Below is a small trained network, with its code and all its weights. Each question gives an input and a target symbol and asks what happens when units are switched off, that is, made to give their printed mean instead of their output.

import numpy as np


def w(rows, s, z=0):
    codes = np.array(rows[::2]) - 128.0
    scale = np.full(codes.shape[1], s)
    scale[-1] = z or s
    return codes * scale


def f(y):
    return y / 2 * (1 + np.tanh(0.7978845608 * (y + 0.044715 * y**3)))


def softmax(a):
    e = np.exp(a - a.max(-1, keepdims=True))
    return e / e.sum(-1, keepdims=True)


def log_softmax(a):
    a = a - a.max(-1, keepdims=True)
    return a - np.log(np.exp(a).sum(-1, keepdims=True))


def net(x, mask):
    ids = ['ΓΔΘαμξστφψω'.index(c) for c in x.split()]
    T = len(ids)
    res = E[ids] + P[:T]
    r = res
    for j in range(2):
        rows = slice(2 * j, 2 * j + 2)
        q, k, v = (r @ M[0][rows].T for M in (Q, K, V))
        z = softmax(np.where(np.tri(T) > 0, q @ k.T / 2**0.5, -1e9)) @ v
        o = O[0][rows]
        res = res + np.where(mask[j], z, o[:, -1]) @ o[:, :-1]
    y = f(res @ A[0][:, :-1].T + A[0][:, -1])
    res = res + np.where(mask[2:10], y, B[0][:, -1]) @ B[0][:, :-1]
    return log_softmax(res[-1] @ U[:, :-1].T + U[:, -1])


Q, K, V, O, A, B = {}, {}, {}, {}, {}, {}
E = w([
[17,163,180,113,99,102],'Γ',
[107,85,106,117,247,64],'Δ',
[193,191,159,120,102,185],'Θ',
[86,82,183,126,160,175],'α',
[188,206,106,193,170,131],'μ',
[130,208,149,97,136,77],'ξ',
[168,101,151,143,210,159],'σ',
[168,130,146,41,210,80],'τ',
[132,128,201,6,153,106],'φ',
[141,191,167,194,116,171],'ψ',
[109,135,136,178,189,99],'ω',
],0.017)
P = w([
[138,95,140,75,199,75],'0',
[107,137,108,46,246,164],'1',
[44,238,204,192,142,34],'2',
[50,179,42,67,222,241],'3',
[71,228,255,225,123,60],'4',
[196,80,30,99,75,126],'5',
],0.0096)
Q[0] = w([
[127,164,255,145,176,144],'h0',
[158,193,202,135,221,95],'h0',
[125,52,2,92,32,93],'h1',
[136,109,18,102,48,193],'h1',
],0.0091)
K[0] = w([
[47,188,105,66,176,232],'h0',
[106,180,4,92,174,185],'h0',
[164,59,158,136,106,53],'h1',
[196,81,160,187,20,82],'h1',
],0.011)
V[0] = w([
[234,108,19,113,161,131],'h0',
[155,137,165,9,66,179],'h0',
[123,38,207,183,139,200],'h1',
[178,210,182,181,102,137],'h1',
],0.012)
O[0] = w([
[251,84,116,172,164,38,184],'h0',
[190,153,190,78,40,134,150],'h0',
[83,63,221,178,145,156,28],'h1',
[212,201,183,103,183,151,254],'h1',
],0.012,0.0029)
A[0] = w([
[88,162,70,90,127,205,42],'n0',
[191,82,22,130,85,56,127],'n1',
[157,185,88,254,76,156,165],'n2',
[84,99,162,33,132,53,145],'n3',
[119,139,153,239,12,46,208],'n4',
[223,177,197,134,182,152,4],'n5',
[68,125,82,187,186,116,202],'n6',
[162,89,49,69,165,236,131],'n7',
],0.0076,0.0039)
B[0] = w([
[202,113,150,146,80,2,154],'n0',
[29,119,207,90,143,63,174],'n1',
[79,60,95,93,198,101,167],'n2',
[214,116,110,186,150,209,154],'n3',
[205,57,108,55,146,175,167],'n4',
[95,141,133,152,76,46,247],'n5',
[133,125,78,157,49,253,191],'n6',
[140,42,205,176,110,90,164],'n7',
],0.007,0.015)
U = w([
[59,141,115,124,53,114,85],'Γ',
[105,67,84,162,96,94,111],'Δ',
[213,112,134,254,25,91,116],'Θ',
[102,56,200,114,141,176,95],'α',
[157,145,77,211,187,68,2],'μ',
[148,203,12,41,182,155,160],'ξ',
[241,34,163,209,183,169,116],'σ',
[120,55,157,45,176,103,95],'τ',
[202,106,105,34,160,230,149],'φ',
[110,211,194,168,228,187,191],'ψ',
[174,171,21,161,173,222,235],'ω',
],0.0055,0.0042)

Each question gives the input, a string of symbols that net reads in full, and the target symbol t.
The units are the heads (2 rows each of Q, K, V and O) and the neurons (one row each of A and B). Each row of codes is followed by its name. A weight is (code - 128) times the scale printed after its matrix; where a second scale follows, it is the last column's (O, A, B and U).
mask holds one flag per unit, heads first, then neurons. A switched-off unit (its flag False) gives its mean, the last column of its rows in O or B, instead of its output. The means were averaged over made-up inputs and are rounded, as every weight is.
A unit's drop is (log p(t) with every unit on - log p(t) with that unit switched off) / (log p(t) with every unit on - log p(t) with every unit switched off).
The circuit of an input: a set's keep is (log p(t) with only the set's units on - log p(t) with every unit switched off) / (log p(t) with every unit on - log p(t) with every unit switched off). Starting from all 10 units, units are removed one at a time, each time the one whose removal leaves the highest keep (on an exact tie, the one counted first), for as long as the keep stays at least 0.8.
circuit, biggest first: the units of the circuit, biggest drop first
unit that matters most: the unit with the biggest drop
top k neurons: the k neurons with the biggest drops, biggest first
which heads matter: for each layer, one digit per head in row order, 1 if its drop is at least 0.15 and else 0, layers parted by /
input ψ ξ τ, target ξ: circuit, biggest first	h1
input Θ τ Δ, target τ: circuit, biggest first	h0; n1; h1; n4
input ψ Θ ψ σ, target σ: circuit, biggest first	h0; n7
input ω ψ μ, target ψ: circuit, biggest first	h1; h0
input Θ μ ω φ Θ τ, target τ: circuit, biggest first	n1; h0
input ξ ψ ψ Δ ψ, target Δ: circuit, biggest first	h1; n2
input σ ξ ξ τ, target τ: circuit, biggest first	n1; h1; h0
input σ τ ξ φ ω, target φ: circuit, biggest first	n4; h0; h1; n5
input ω Γ σ, target Γ: circuit, biggest first	h0; h1
input σ φ Θ, target φ: top 2 neurons	n4; n5
input ψ ψ ξ τ μ, target τ: top 3 neurons	n1; n4; n2
input σ φ Γ Θ, target Θ: which heads matter	10
input σ μ ψ Γ σ α, target α: circuit, biggest first	h1; h0
input ψ ξ ψ σ ξ ξ, target ξ: circuit, biggest first	h1
input α μ Θ, target μ: which heads matter	11
input μ ω Θ ω μ Δ, target Δ: circuit, biggest first	h1; n1; h0; n6
input τ Θ μ ξ ω, target ξ: which heads matter	01
input ω τ σ, target τ: top 2 neurons	n1; n4
input μ Θ ψ ω, target ω: top 3 neurons	n6; n5; n1
input ψ ψ Γ, target ψ: unit that matters most	h1
input Θ ω σ, target ω: which heads matter	10
input τ ψ ψ, target ψ: which heads matter	11
input Θ μ α Θ Δ, target Θ: top 2 neurons	n5; n2
input ψ α Θ σ, target σ: top 3 neurons	n7; n5; n1
